What each symbol does to the points:
r: w198->w198, w620->w198, w164->w689, w859->w170, w812->w598, w446->w420, w689->w637, w521->w537, w637->w924, w508->w807, w68->w329, w911->w592, w354->w481, w883->w286, w185->w738, w598->w620, w587->w172, w645->w804, w621->w152, w853->w511, w807->w455, w642->w354, w965->w842, w850->w68, w966->w170, w903->w521, w70->w70, w417->w185, w511->w883, w687->w446, w172->w687, w917->w329, w420->w812, w397->w489, w580->w621, w842->w265, w329->w270, w823->w521, w413->w87, w12->w645, w804->w151, w716->w265, w659->w70, w328->w579, w286->w207, w265->w12, w924->w378, w579->w124, w207->w286, w840->w397, w489->w164, w378->w413, w592->w807, w537->w587, w455->w911, w270->w917, w170->w853, w87->w689, w709->w664, w151->w716, w152->w651, w278->w659, w481->w328, w171->w804, w664->w354, w738->w807, w944->w152, w124->w170, w390->w198, w651->w390
j: w198->w397, w620->w446, w164->w903, w859->w207, w812->w172, w446->w580, w689->w840, w521->w924, w637->w397, w508->w68, w68->w659, w911->w689, w354->w265, w883->w124, w185->w329, w598->w687, w587->w966, w645->w152, w621->w598, w853->w859, w807->w171, w642->w716, w965->w446, w850->w170, w966->w455, w903->w823, w70->w481, w417->w807, w511->w579, w687->w417, w172->w924, w917->w511, w420->w397, w397->w537, w580->w812, w842->w151, w329->w511, w823->w911, w413->w12, w12->w151, w804->w651, w716->w12, w659->w354, w328->w278, w286->w278, w265->w645, w924->w489, w579->w709, w207->w659, w840->w840, w489->w587, w378->w164, w592->w397, w537->w417, w455->w508, w270->w270, w170->w171, w87->w637, w709->w70, w151->w390, w152->w620, w278->w642, w481->w965, w171->w286, w664->w944, w738->w270, w944->w328, w124->w664, w390->w580, w651->w198

The rows follow the links: the fewer symbols apart two points are, the more alike their rows tend to be.

Each row is also shifted at random along 8 hidden directions that mean nothing.

Rows with their points:
[-502,30,101,311,174,-227,-124,-864,-106,9,-407,861,-85,-134,-602,472,-593,-144,35,-769,104,239,319,475,404,-272,-263,337,-116,49,278,-174,488,-15,-318,-8,-18,-248,103,-132,554,-144,161,166,508,372,-34] | w152
[69,85,-40,334,-376,400,-6,13,44,-172,-86,461,-303,-336,226,-15,-182,-403,49,-141,-2,697,102,84,146,427,-416,923,200,-171,240,-596,-20,-652,167,-249,-51,6,29,665,-512,-93,-48,-163,-33,-87,708] | w378
[0,-95,-319,-40,-278,419,-57,109,-16,0,-263,-179,141,20,318,209,-230,-163,40,391,315,-202,-203,475,-103,202,124,-110,-143,167,209,30,317,-217,-155,46,-280,168,-36,-179,-139,185,-266,-265,-353,6,294] | w455
[-425,-528,30,240,-607,-464,-151,-331,-42,286,-574,340,135,103,-158,207,-19,-468,245,-218,448,-524,257,-16,106,289,-192,-122,243,35,-88,224,-557,942,-336,-166,68,13,49,106,364,-25,420,318,166,-103,-271] | w286
[-749,-672,-297,-222,-252,526,284,-205,261,-414,-242,-242,241,262,132,-119,-419,309,705,74,-535,20,169,-111,345,89,114,493,-162,-285,-47,145,-88,-309,153,437,31,-621,38,397,-509,-537,269,-185,-13,-350,307] | w965
[564,393,-192,-303,-315,50,-84,754,-25,58,266,504,510,136,126,-180,192,-18,2,-34,-325,369,-747,-236,647,143,78,491,809,-45,-345,-4,-17,-324,13,-306,587,54,-271,586,-585,366,168,319,263,158,-979] | w413
[223,-34,513,97,-45,278,383,187,-164,55,-175,-390,358,325,162,-478,-92,462,135,137,-266,-60,74,134,-269,519,-185,156,190,286,34,121,49,-262,81,506,-561,-93,-26,199,-40,-553,-47,-272,234,216,280] | w481
[-584,-257,633,-1,476,-157,148,-91,44,-178,219,-302,-216,-101,-415,-452,-22,150,172,52,32,-145,531,-361,-229,-8,45,-278,-374,-88,-165,108,-205,439,106,309,-66,39,28,69,270,-124,302,-387,45,-65,314] | w579
[268,214,-216,404,124,-62,203,-139,-85,-45,420,-27,6,-127,-105,80,-373,-528,109,-50,534,-277,1009,235,343,167,-231,122,-148,-832,196,201,-160,662,-19,-11,119,-70,84,109,36,-252,344,245,-323,-513,288] | w840
[-986,-776,-192,145,18,-733,-266,-193,-171,288,-511,200,-114,-180,19,171,545,-177,-450,187,-14,-443,-101,-410,-124,-36,-116,-344,-30,-167,-305,185,-292,175,-398,-35,212,-27,-99,-178,350,18,-428,69,-105,-229,-839] | w207
[443,413,-607,262,-379,-335,53,-145,-62,41,378,-231,440,34,187,230,99,120,125,-427,226,-96,199,74,74,-3,120,-503,175,-23,-153,-21,-323,590,21,-86,21,-168,20,-547,231,-451,537,942,475,-436,-907] | w420
[140,94,-94,153,-249,0,-337,-349,-208,-237,-296,703,-218,-706,-50,462,362,-256,-697,-204,236,390,-466,-40,13,72,-392,235,29,284,191,-535,-131,-122,714,-342,307,174,78,92,-561,-92,-480,363,200,-210,-155] | w924
[-669,-293,298,-49,-142,-405,-146,215,-439,107,-582,425,-156,201,-45,-237,62,-56,-122,-478,95,236,-159,-102,-41,124,-126,-191,529,-111,-99,-103,-268,454,-138,-218,-432,378,-101,317,66,117,-79,524,233,209,-670] | w511
[-21,241,-427,323,-340,166,-187,260,-658,-59,-161,510,-80,-326,277,227,81,-272,-216,-89,122,601,-299,86,417,450,-289,384,633,-181,47,-260,77,-394,193,-284,-84,131,-265,265,-353,-97,-10,278,159,-267,-502] | w637
[-205,-3,-446,-44,341,83,-102,278,-285,-282,447,42,-90,-438,-85,87,282,-206,-497,317,17,58,9,-319,357,-54,34,58,-156,-598,-43,114,27,-108,452,-120,566,110,-88,67,-574,130,-350,-49,-265,-513,-203] | w689
[9,14,248,-413,57,213,197,471,115,-96,-111,94,-51,492,180,-452,-463,160,440,-323,0,334,-75,87,104,-109,118,111,246,-272,16,76,-105,223,-93,86,-410,146,-73,579,-375,264,299,356,-160,142,-35] | w270
[237,113,-305,208,0,115,-124,-795,-526,-80,41,-271,-620,-200,-68,469,241,11,-155,-31,-263,228,-71,-276,-16,-374,-181,104,-407,432,127,55,-121,-12,825,-94,145,-266,167,-642,76,-277,165,164,534,-197,669] | w580
[290,324,-272,-272,431,-286,134,62,90,10,798,-208,438,190,-40,-181,157,203,-271,-125,-151,-44,56,-92,214,-530,84,-65,-481,74,-125,185,99,-155,10,88,348,-146,178,-664,-45,37,11,323,710,299,-347] | w620
[-406,-42,-783,-7,-375,270,-279,114,-538,-279,-53,-365,103,-271,-92,655,188,-15,-292,142,354,-261,-257,195,24,68,527,-906,198,-157,103,75,218,576,476,-412,132,362,-100,-510,-54,52,-281,263,-409,-583,-579] | w592
[-311,-324,-260,24,57,-231,-140,612,-308,378,334,-941,-309,171,371,-451,987,-32,-418,718,-317,-295,-179,-798,-493,86,130,-280,-14,23,-313,242,-414,-228,-45,-331,154,247,58,-389,134,293,-471,-382,5,-78,383] | w859
[-236,-142,-811,-23,-768,323,-126,88,-614,-196,-229,-80,160,72,550,166,332,133,-48,-99,-203,471,-797,-179,257,163,-77,155,234,493,-206,-127,-279,-293,613,-224,14,-65,-46,-236,-643,-202,113,599,821,-176,-366] | w812
[-586,-37,-328,-75,150,462,-133,-99,-406,-218,302,-485,-367,103,-451,161,-34,-92,-38,102,-280,118,119,-272,317,-326,299,197,-237,-116,192,236,258,1,484,-450,437,55,185,-255,0,267,-32,-400,163,45,968] | w651
[-136,79,-370,230,33,-205,359,-99,139,127,208,-192,518,388,376,-279,-85,103,-195,-535,6,115,533,336,-106,-127,-321,235,-126,-305,227,-265,38,-494,-537,27,-406,-200,369,-377,29,-460,-328,592,545,357,3] | w621
[-43,-131,283,-238,-171,220,304,455,112,-84,-254,-101,-30,641,152,-541,-503,11,506,-454,152,126,324,157,-43,101,42,49,319,-390,216,74,-344,626,-115,-78,-599,254,116,632,-330,61,253,488,-193,156,302] | w329
[-417,-322,512,-289,831,-211,329,119,545,9,-106,464,-334,267,156,-587,-554,-53,153,-253,7,225,556,81,-146,-371,-265,420,-384,-741,176,-32,-5,-352,-657,473,-492,-147,25,625,-109,152,-206,-121,-457,210,269] | w917
[1046,765,209,-226,565,-122,-125,-16,352,-5,691,293,141,-502,-160,310,-4,-72,-178,417,361,-242,-287,238,-20,-348,241,-463,-484,390,-124,43,491,-112,-139,214,374,104,-211,-491,215,483,127,-446,-298,124,-422] | w911

From each start, follow one symbol. Which point do you reach?
Answer with the point's name.
---
[-1170,-469,280,-354,46,-13,-40,-128,-109,-430,-449,769,596,-2,-526,-146,-286,83,-150,-338,132,0,-224,86,444,63,-97,202,-108,134,-62,79,153,174,125,358,120,21,5,350,-325,-24,20,59,683,314,-699]
r: w152
---
[-944,-408,285,125,-136,-177,-167,27,-289,-57,-221,70,-211,-75,-281,-190,82,-58,233,-42,140,46,19,-291,0,276,22,-169,56,164,-213,11,-248,389,-13,0,-136,160,-143,103,351,71,423,-248,330,-72,-130]
j: w664
---
[183,206,-459,76,-136,-187,295,35,275,71,333,-241,567,322,446,-136,-120,278,200,-391,-47,-43,197,188,41,-84,-27,25,-27,-81,-47,-46,-112,-241,-373,290,-200,-395,99,-345,36,-451,293,629,463,-52,-529]
r: w420
---
[465,179,-306,-39,252,-167,83,-226,153,110,321,-203,-65,-108,468,40,355,323,-124,75,-248,129,-283,-145,-301,-323,-123,-131,-406,297,-77,-62,-70,-592,90,290,-96,-346,16,-599,2,-256,-87,203,239,-140,-113]
j: w417
---
[708,702,-379,19,362,-135,-31,240,-143,43,820,120,173,-340,70,100,165,-156,-199,213,225,75,-121,-3,361,-97,70,-125,-127,-101,-179,133,148,-112,125,27,349,-30,-202,-383,-18,130,250,128,99,-227,-572]
r: w489
---
[539,61,-237,-39,-551,86,-171,-442,253,-260,51,-89,45,-424,-67,491,300,-323,-280,-26,521,-224,-56,-68,-162,-121,14,-317,-439,455,83,-246,-491,812,811,-366,415,141,366,-355,-448,-38,16,467,117,-305,304]
r: w172
---
[-434,-311,438,178,589,-547,95,45,177,311,218,-197,-491,-30,-22,-516,185,-108,83,213,-25,-119,496,-424,-380,-42,-115,-15,-326,-229,-142,60,-273,-126,-512,167,-220,-33,-26,-6,577,111,84,-480,-116,0,390]
j: w124
---
[148,84,-378,-30,136,-207,237,-70,176,44,407,-465,287,172,341,-168,244,187,-284,-107,-86,-43,250,-55,-185,-310,-147,-28,-426,-52,69,-29,-198,-235,23,103,-10,-249,287,-561,-176,-349,-206,474,435,-27,46]
r: w620
---
[521,91,127,-22,-155,-367,-163,317,-108,546,258,-479,-4,169,105,-198,553,-203,-103,471,159,-403,-183,-413,-302,114,86,-344,3,549,-304,325,-379,401,-106,-273,177,297,36,-372,400,449,135,-149,197,246,214]
r: w853
---
[566,330,-244,124,-56,160,180,446,10,291,161,-875,178,360,472,-37,-4,192,10,210,253,-439,236,486,-605,149,259,-704,181,-120,293,70,240,30,-438,-71,-652,235,69,-468,396,-72,-357,40,-651,9,212]
r: w455
---
[-570,150,-481,298,-209,577,-182,-104,-635,-190,205,-205,-378,34,-220,285,-364,-180,456,-87,48,450,184,73,542,84,220,248,80,-66,141,61,342,-113,249,-376,63,11,-45,-260,262,131,592,-266,407,-129,764]
j: w397
---
[170,-73,410,225,153,-382,-92,89,-222,529,-174,205,-458,33,290,-290,267,-367,-147,261,58,69,-141,-241,-273,143,-477,402,-41,355,-123,53,-222,-438,-471,-6,-263,114,-103,31,336,377,-46,-355,195,423,499]
r: w511
---
[372,188,183,-431,654,89,79,143,154,-34,100,-122,-568,47,211,-20,-136,463,372,133,-236,256,-345,-66,-264,-545,356,-509,-171,41,-178,164,157,-152,-39,304,-283,-88,-339,-54,143,357,240,-160,-529,-73,-192]
j: w329
---
[231,-1,-308,-313,-302,206,122,-147,484,-202,-189,2,335,148,352,207,-393,36,293,-236,436,-221,37,507,-144,-201,147,-405,-235,-14,197,-63,-101,403,-103,152,-301,-93,139,-100,-268,-52,132,518,-247,-174,-191]
j: w807
---
[-323,-517,-101,-475,-24,338,177,542,127,87,-197,-586,128,458,406,-378,-55,-11,253,563,23,-381,-88,-27,-175,75,217,-131,-281,-136,-19,457,-162,108,-160,212,-239,141,-16,191,-364,217,-244,-252,-453,-31,372]
r: w329
